[[ 4.80 -3.12 -2.95 -2.53  3.73 -3.11  3.17]
 [ 0.61 -0.33  0.83 -4.13 -0.94  0.61 -0.04]
 [ 2.05 -1.27  0.59 -6.77 -0.80  0.46  0.67]
 [ 3.92 -2.19 -3.25 -1.48  1.29 -1.10  1.84]]
|
[[ 3.92 -2.19 -3.25 -1.48  1.29 -1.10  1.84]
 [ 4.80 -3.12 -2.95 -2.53  3.73 -3.11  3.17]
 [ 2.05 -1.27  0.59 -6.77 -0.80  0.46  0.67]
 [ 0.61 -0.33  0.83 -4.13 -0.94  0.61 -0.04]]

[[ 6.09 -6.05  3.63  1.57]
 [ 5.47 -5.48  0.48 -2.69]
 [ 3.84 -3.86  2.33  5.31]
 [-2.49  2.38  0.42 -2.03]
 [ 7.28 -7.33  6.40  7.60]
 [-1.44  1.45 -3.80 -2.52]]
|
[[-1.44  1.45 -3.80 -2.52]
 [-2.49  2.38  0.42 -2.03]
 [ 5.47 -5.48  0.48 -2.69]
 [ 3.84 -3.86  2.33  5.31]
 [ 6.09 -6.05  3.63  1.57]
 [ 7.28 -7.33  6.40  7.60]]

[[ 3.58  1.19  1.89 -2.44 -2.78  1.09  5.36  6.72  0.84  0.69 -4.90  4.16
  -0.31]
 [-4.18  4.35 -2.83 -0.97  2.28  4.23 -0.77 -6.35  1.04 -3.15 -1.62 -3.04
   0.90]
 [ 1.37 -7.13  0.41  2.29  2.48 -1.39 -4.26 -1.57  0.98 -0.19  5.97 -1.40
  -1.46]
 [-1.61 -1.09  1.93 -1.10  0.17 -7.64  0.92  4.21 -5.32  3.65 -0.49 -0.24
   0.63]
 [-0.93 -0.47  2.20 -2.73  0.26 -6.73  2.58  5.56 -5.03  2.93 -2.67  0.47
   0.40]
 [ 4.24  4.31  0.28  0.68 -5.67  3.50  2.87  2.63  3.14  0.27 -2.87  5.08
   0.29]]
|
[[-4.18  4.35 -2.83 -0.97  2.28  4.23 -0.77 -6.35  1.04 -3.15 -1.62 -3.04
   0.90]
 [ 4.24  4.31  0.28  0.68 -5.67  3.50  2.87  2.63  3.14  0.27 -2.87  5.08
   0.29]
 [ 1.37 -7.13  0.41  2.29  2.48 -1.39 -4.26 -1.57  0.98 -0.19  5.97 -1.40
  -1.46]
 [ 3.58  1.19  1.89 -2.44 -2.78  1.09  5.36  6.72  0.84  0.69 -4.90  4.16
  -0.31]
 [-1.61 -1.09  1.93 -1.10  0.17 -7.64  0.92  4.21 -5.32  3.65 -0.49 -0.24
   0.63]
 [-0.93 -0.47  2.20 -2.73  0.26 -6.73  2.58  5.56 -5.03  2.93 -2.67  0.47
   0.40]]

[[ 0.32 -0.94 -2.54  0.19  0.75  6.50 -0.64  4.44  1.10]
 [-0.23  4.53 -1.89  0.41  0.75  2.92  2.19  1.64  1.13]
 [-0.99 -1.83 -4.15  2.51  0.75  1.27 -4.51  2.53  1.97]]
|
[[-0.99 -1.83 -4.15  2.51  0.75  1.27 -4.51  2.53  1.97]
 [ 0.32 -0.94 -2.54  0.19  0.75  6.50 -0.64  4.44  1.10]
 [-0.23  4.53 -1.89  0.41  0.75  2.92  2.19  1.64  1.13]]

[[ 5.47 -5.64  6.44  5.25 -5.58 -0.05 -5.98 -0.04 -0.11 -0.05 -0.76]
 [ 1.20 -1.22  1.50  1.16 -1.36  0.72 -1.26  0.75 -1.55  0.59  0.05]]
|
[[ 1.20 -1.22  1.50  1.16 -1.36  0.72 -1.26  0.75 -1.55  0.59  0.05]
 [ 5.47 -5.64  6.44  5.25 -5.58 -0.05 -5.98 -0.04 -0.11 -0.05 -0.76]]

[[ 0.35  1.97  3.24 -4.47 -1.17]
 [ 1.30  5.65  0.90 -0.73  0.34]
 [ 0.12  5.63  2.03 -3.75 -5.86]
 [ 5.94 -3.29 -2.64 -5.61 -6.16]
 [-5.31  6.19 -0.56 -2.59 -4.94]
 [-5.16  4.56  2.17 -1.24 -3.13]]
|
[[ 5.94 -3.29 -2.64 -5.61 -6.16]
 [-5.31  6.19 -0.56 -2.59 -4.94]
 [ 1.30  5.65  0.90 -0.73  0.34]
 [ 0.12  5.63  2.03 -3.75 -5.86]
 [-5.16  4.56  2.17 -1.24 -3.13]
 [ 0.35  1.97  3.24 -4.47 -1.17]]

[[-0.06 -1.90 -1.65  1.48  1.44  4.44 -4.09  0.82]
 [-0.20  1.83  2.39 -1.41 -2.10 -5.55  5.17 -0.66]
 [-4.33 -2.68  3.89  3.30 -4.03 -1.10  1.37  4.03]
 [ 0.06 -1.80 -2.04  1.40  1.74  4.97 -4.60  0.75]]
|
[[ 0.06 -1.80 -2.04  1.40  1.74  4.97 -4.60  0.75]
 [-0.06 -1.90 -1.65  1.48  1.44  4.44 -4.09  0.82]
 [-0.20  1.83  2.39 -1.41 -2.10 -5.55  5.17 -0.66]
 [-4.33 -2.68  3.89  3.30 -4.03 -1.10  1.37  4.03]]
